Here is a tiny trained network, its code and every weight. The questions are about switching its units off for an input and a target symbol, where a switched-off unit gives its printed mean instead of its output.

import numpy as np


def w(rows, s, z=0):
    codes = np.array(rows[::2]) - 128.0
    scale = np.full(codes.shape[1], s)
    scale[-1] = z or s
    return codes * scale


def norm(h):
    return h / np.sqrt((h * h).mean(-1, keepdims=True) + 1e-5)


def f(y):
    return y / 2 * (1 + np.tanh(0.7978845608 * (y + 0.044715 * y**3)))


def softmax(a):
    e = np.exp(a - a.max(-1, keepdims=True))
    return e / e.sum(-1, keepdims=True)


def log_softmax(a):
    a = a - a.max(-1, keepdims=True)
    return a - np.log(np.exp(a).sum(-1, keepdims=True))


def net(x, mask):
    ids = ['αβεζηθλμξπστψω'.index(c) for c in x.split()]
    T = len(ids)
    res = E[ids] + P[:T]
    u = 0
    for l in range(2):
        r = norm(res)
        for j in range(3):
            rows = slice(2 * j, 2 * j + 2)
            q, k, v = (r @ M[l][rows].T for M in (Q, K, V))
            z = softmax(np.where(np.tri(T) > 0, q @ k.T / 2**0.5, -1e9)) @ v
            o = O[l][rows]
            res = res + np.where(mask[u + j], z, o[:, -1]) @ o[:, :-1]
        u += 3
        y = f(norm(res) @ A[l][:, :-1].T + A[l][:, -1])
        res = res + np.where(mask[u : u + 4], y, B[l][:, -1]) @ B[l][:, :-1]
        u += 4
    return log_softmax(norm(res)[-1] @ U[:, :-1].T + U[:, -1])


Q, K, V, O, A, B = {}, {}, {}, {}, {}, {}
E = w([
[139,144,103,126],'α',
[116,82,139,98],'β',
[145,172,46,27],'ε',
[103,114,121,205],'ζ',
[108,120,147,87],'η',
[121,123,160,29],'θ',
[145,118,117,46],'λ',
[27,96,34,133],'μ',
[185,92,206,96],'ξ',
[130,56,71,127],'π',
[136,125,125,241],'σ',
[125,100,186,251],'τ',
[115,86,24,62],'ψ',
[105,144,132,121],'ω',
],0.021)
P = w([
[163,160,139,145],'0',
[211,182,129,149],'1',
[136,95,176,56],'2',
[141,178,150,157],'3',
[157,134,173,140],'4',
[90,101,153,10],'5',
[137,171,135,168],'6',
],0.011)
Q[0] = w([
[173,127,22,41],'0.h0',
[109,65,90,1],'0.h0',
[76,164,127,174],'0.h1',
[7,151,147,168],'0.h1',
[68,252,172,184],'0.h2',
[72,70,90,169],'0.h2',
],0.0071)
K[0] = w([
[136,93,2,160],'0.h0',
[84,44,21,141],'0.h0',
[122,181,128,87],'0.h1',
[159,143,188,97],'0.h1',
[44,240,156,158],'0.h2',
[154,85,96,174],'0.h2',
],0.0099)
V[0] = w([
[129,66,54,190],'0.h0',
[97,208,117,135],'0.h0',
[178,102,114,160],'0.h1',
[151,153,249,183],'0.h1',
[172,46,128,60],'0.h2',
[162,82,93,193],'0.h2',
],0.012)
O[0] = w([
[72,57,150,159,144],'0.h0',
[76,181,91,162,76],'0.h0',
[181,37,150,132,136],'0.h1',
[187,195,209,114,91],'0.h1',
[201,14,2,87,254],'0.h2',
[162,46,151,128,77],'0.h2',
],0.0084,0.0047)
A[0] = w([
[184,88,166,98,231],'0.n0',
[175,92,128,79,254],'0.n1',
[144,254,85,190,186],'0.n2',
[71,76,147,208,173],'0.n3',
],0.0092,0.0028)
B[0] = w([
[150,98,117,160,219],'0.n0',
[166,113,117,109,255],'0.n1',
[76,67,212,137,215],'0.n2',
[247,102,155,221,166],'0.n3',
],0.011,0.0051)
Q[1] = w([
[109,233,171,145],'1.h0',
[47,191,222,100],'1.h0',
[121,56,155,9],'1.h1',
[102,86,172,23],'1.h1',
[238,91,56,43],'1.h2',
[127,114,167,106],'1.h2',
],0.011)
K[1] = w([
[115,80,96,183],'1.h0',
[144,105,105,190],'1.h0',
[47,134,96,118],'1.h1',
[6,178,152,75],'1.h1',
[247,116,116,123],'1.h2',
[182,210,124,90],'1.h2',
],0.014)
V[1] = w([
[212,140,145,178],'1.h0',
[151,230,139,159],'1.h0',
[186,114,144,222],'1.h1',
[150,41,80,108],'1.h1',
[79,153,119,94],'1.h2',
[155,176,91,245],'1.h2',
],0.011)
O[1] = w([
[245,114,137,43,178],'1.h0',
[105,138,199,113,60],'1.h0',
[25,154,167,251,81],'1.h1',
[172,179,108,254,204],'1.h1',
[46,80,167,94,45],'1.h2',
[139,187,90,186,4],'1.h2',
],0.007,0.0032)
A[1] = w([
[115,110,199,74,62],'1.n0',
[252,132,40,88,101],'1.n1',
[114,121,59,52,4],'1.n2',
[69,166,205,65,193],'1.n3',
],0.011,0.004)
B[1] = w([
[84,2,112,188,151],'1.n0',
[121,201,98,66,254],'1.n1',
[104,95,31,138,162],'1.n2',
[130,51,69,118,183],'1.n3',
],0.0086)
U = w([
[64,76,161,132,109],'α',
[203,124,96,135,44],'β',
[85,180,61,115,99],'ε',
[145,119,182,156,137],'ζ',
[64,64,173,47,137],'η',
[125,154,123,73,131],'θ',
[145,163,87,110,132],'λ',
[46,115,54,209,127],'μ',
[250,177,163,101,142],'ξ',
[208,6,101,195,34],'π',
[177,132,176,158,166],'σ',
[192,112,212,150,166],'τ',
[127,103,50,158,108],'ψ',
[56,168,199,78,254],'ω',
],0.012,0.0065)

Each question gives the input, a string of symbols that net reads in full, and the target symbol t.
The units are the heads (2 rows each of Q, K, V and O) and the neurons (one row each of A and B). Each row of codes is followed by its name. A weight is (code - 128) times the scale printed after its matrix; where a second scale follows, it is the last column's (O, A, B and U).
mask holds one flag per unit, layer by layer, with each layer's heads first. A switched-off unit (its flag False) gives its mean, the last column of its rows in O or B, instead of its output. The means were averaged over made-up inputs and are rounded, as every weight is.
A unit's drop is (log p(t) with every unit on - log p(t) with that unit switched off) / (log p(t) with every unit on - log p(t) with every unit switched off).
The circuit of an input: a set's keep is (log p(t) with only the set's units on - log p(t) with every unit switched off) / (log p(t) with every unit on - log p(t) with every unit switched off). Starting from the 12 units with the biggest drops (on a tie, the unit counted first), units are removed one at a time, each time the one whose removal leaves the highest keep (on an exact tie, the one counted first), for as long as the keep stays at least 0.8.
circuit, biggest first: the units of the circuit, biggest drop first
most important unit: the unit with the biggest drop
top k neurons: the k neurons with the biggest drops, biggest first
top k neurons in layer l: the k neurons of layer l with the biggest drops, biggest first
heads that matter: for each layer, one digit per head in row order, 1 if its drop is at least 0.15 and else 0, layers parted by /
drop when u is switched off: that unit's drop, to one decimal
input π β π π λ, target π: circuit, biggest first	(0.h0 1.h1)
input π η ω, target π: heads that matter	100 / 010
input α λ σ η α ζ, target η: heads that matter	110 / 010
input σ θ ζ ω α, target ω: circuit, biggest first	(0.h2)
input μ λ η, target μ: heads that matter	110 / 100
input ζ ε η η, target η: heads that matter	001 / 000
input η η η η, target η: top 3 neurons in layer 1	(1.n3 1.n0 1.n1)
input μ π ξ π π η, target π: heads that matter	100 / 000
input π η α, target π: circuit, biggest first	(0.h0 1.h1)
input ξ α ξ θ η, target ξ: heads that matter	010 / 000
input ε α σ ξ β ζ, target ξ: heads that matter	110 / 000
input θ π μ η σ π ω, target ω: heads that matter	001 / 000
input θ β ψ η π τ, target η: top 2 neurons	(0.n2 0.n3)
input μ ω μ, target μ: top 2 neurons	(0.n2 0.n3)
input ξ η ω, target ξ: circuit, biggest first	(0.h1)
input π θ η, target π: drop when 0.h1 is switched off	0.1
input ω ω σ, target ω: drop when 0.n3 is switched off	0.0
input η μ ζ, target η: drop when 1.h1 is switched off	0.4
input π θ η η μ λ ω, target ω: drop when 0.h2 is switched off	0.5
input μ μ β μ η, target μ: most important unit	0.h1
